Below are the code and all the weights of a small trained network. Each question names an input and a class and asks about switching units off, where a switched-off unit gives its printed mean instead of its output.

import numpy as np


def w(rows, s, z=0):
    codes = np.array(rows[::2]) - 128.0
    scale = np.full(codes.shape[1], s)
    scale[-1] = z or s
    return codes * scale


def norm(h):
    return h / np.sqrt((h * h).mean(-1, keepdims=True) + 1e-5)


def f(y):
    return np.maximum(y, 0)


def log_softmax(a):
    a = a - a.max(-1, keepdims=True)
    return a - np.log(np.exp(a).sum(-1, keepdims=True))


def net(x, mask):
    res = np.array(x, float).reshape(1, 8) / 4 @ E
    u = 0
    for l in range(3):
        y = f(norm(res) @ A[l][:, :-1].T + A[l][:, -1])
        res = res + np.where(mask[u : u + 6], y, B[l][:, -1]) @ B[l][:, :-1]
        u += 6
    return log_softmax(norm(res)[-1] @ U[:, :-1].T + U[:, -1])


A, B = {}, {}
E = w([
[127,134,121,124,137,146],'x0',
[126,125,127,132,127,123],'x1',
[124,139,143,118,127,133],'x2',
[142,68,116,148,59,173],'x3',
[55,163,58,66,60,96],'x4',
[116,8,117,53,189,117],'x5',
[115,144,160,110,126,136],'x6',
[134,113,96,143,137,132],'x7',
],0.011)
A[0] = w([
[211,100,166,136,89,176,132],'L0N0',
[105,194,125,75,225,49,74],'L0N1',
[77,146,44,40,21,86,63],'L0N2',
[74,146,201,109,172,102,113],'L0N3',
[91,2,156,120,6,199,5],'L0N4',
[124,89,141,133,22,223,34],'L0N5',
],0.0081,0.0033)
B[0] = w([
[84,124,120,169,178,122,191],'L0N0',
[180,147,8,178,194,107,198],'L0N1',
[42,104,189,166,195,213,254],'L0N2',
[151,79,102,162,156,92,166],'L0N3',
[134,164,40,122,244,56,215],'L0N4',
[161,188,31,180,211,13,188],'L0N5',
],0.011,0.0067)
A[1] = w([
[207,107,139,168,129,150,227],'L1N0',
[152,77,143,142,162,152,163],'L1N1',
[55,169,40,22,103,197,89],'L1N2',
[123,204,151,232,2,151,78],'L1N3',
[92,155,142,173,200,153,253],'L1N4',
[97,153,110,112,120,195,39],'L1N5',
],0.0085,0.0031)
B[1] = w([
[50,103,156,143,110,152,170],'L1N0',
[114,158,209,79,104,183,167],'L1N1',
[173,64,253,174,143,148,165],'L1N2',
[205,102,138,23,67,134,171],'L1N3',
[88,111,130,186,18,110,251],'L1N4',
[118,128,163,130,184,157,139],'L1N5',
],0.011)
A[2] = w([
[207,185,131,120,1,172,3],'L2N0',
[157,215,50,162,91,119,157],'L2N1',
[138,75,109,65,113,180,13],'L2N2',
[185,165,88,106,155,184,88],'L2N3',
[52,125,106,183,152,163,20],'L2N4',
[72,62,116,64,181,113,147],'L2N5',
],0.0082,0.0025)
B[2] = w([
[141,132,122,83,125,149,214],'L2N0',
[186,119,54,28,218,103,226],'L2N1',
[154,129,86,91,146,165,139],'L2N2',
[168,81,111,226,91,136,129],'L2N3',
[171,113,190,161,120,150,251],'L2N4',
[176,254,141,35,31,133,253],'L2N5',
],0.0095,0.0049)
U = w([
[41,43,199,178,95,156,252],'0',
[111,95,58,160,183,78,31],'1',
[170,80,142,5,46,139,89],'2',
],0.011,0.0022)

Each question gives the input, the list of numbers given to net, and the class t.
The units are the neurons (one row each of A and B). Each row of codes is followed by its name. A weight is (code - 128) times the scale printed after its matrix; where a second scale follows, it is the last column's (A, B and U).
mask holds one flag per neuron, layer by layer. A switched-off neuron (its flag False) gives its mean, the last column of its row in B, instead of its output. The means were averaged over made-up inputs and are rounded, as every weight is.
A unit's drop is (log p(t) with every unit on - log p(t) with that unit switched off) / (log p(t) with every unit on - log p(t) with every unit switched off).
The circuit of an input: a set's keep is (log p(t) with only the set's units on - log p(t) with every unit switched off) / (log p(t) with every unit on - log p(t) with every unit switched off). Starting from the 12 units with the biggest drops (on a tie, the unit counted first), units are removed one at a time, each time the one whose removal leaves the highest keep (on an exact tie, the one counted first), for as long as the keep stays at least 0.8.
circuit, biggest first: the units of the circuit, biggest drop first
unit that matters most: the unit with the biggest drop
top k neurons: the k neurons with the biggest drops, biggest first
top k neurons in layer l: the k neurons of layer l with the biggest drops, biggest first
drop when u is switched off: that unit's drop, to one decimal
input [6,2,6,2,-2,-6,-7,-5], class 2: circuit, biggest first -> L1N3; L0N2
input [-7,7,-8,1,-4,-8,1,0], class 2: circuit, biggest first -> L1N3; L0N2
input [2,-6,-5,8,3,-5,7,7], class 1: circuit, biggest first -> L0N5
input [8,-7,4,8,-3,7,3,7], class 1: top 2 neurons -> L0N4; L0N5
input [5,-3,-5,-2,-2,-2,-8,1], class 0: top 2 neurons -> L1N0; L0N4
input [6,3,-3,-5,-5,1,-7,-2], class 0: top 3 neurons -> L0N4; L0N5; L1N0
input [-8,5,8,-6,6,5,-3,-7], class 0: top 4 neurons -> L0N2; L0N4; L1N3; L0N5
input [3,-8,-7,6,4,-5,1,3], class 1: top 2 neurons -> L0N5; L2N1
input [2,3,-2,-4,0,5,-7,-5], class 2: top 3 neurons -> L2N5; L0N5; L0N4
input [0,-8,4,6,3,-6,1,-2], class 1: top 2 neurons -> L0N5; L2N5
input [1,-6,-7,8,6,3,-4,5], class 1: top 2 neurons -> L0N4; L0N5
input [-4,7,-6,-5,-5,-7,7,2], class 2: top 2 neurons in layer 1 -> L1N3; L1N2
input [7,-8,8,2,0,-2,7,3], class 1: top 2 neurons -> L0N5; L0N2
input [-2,-2,1,4,-2,7,0,0], class 2: unit that matters most -> L2N5
input [0,3,7,1,-4,-8,7,-4], class 2: top 2 neurons -> L1N3; L0N2
input [0,-6,5,3,0,-7,-1,-1], class 2: drop when L1N3 is switched off -> 0.4
input [4,-5,-6,-5,8,-2,-5,2], class 0: drop when L0N2 is switched off -> 0.7
input [4,-8,-7,-4,-4,7,0,-4], class 2: drop when L2N5 is switched off -> 0.5
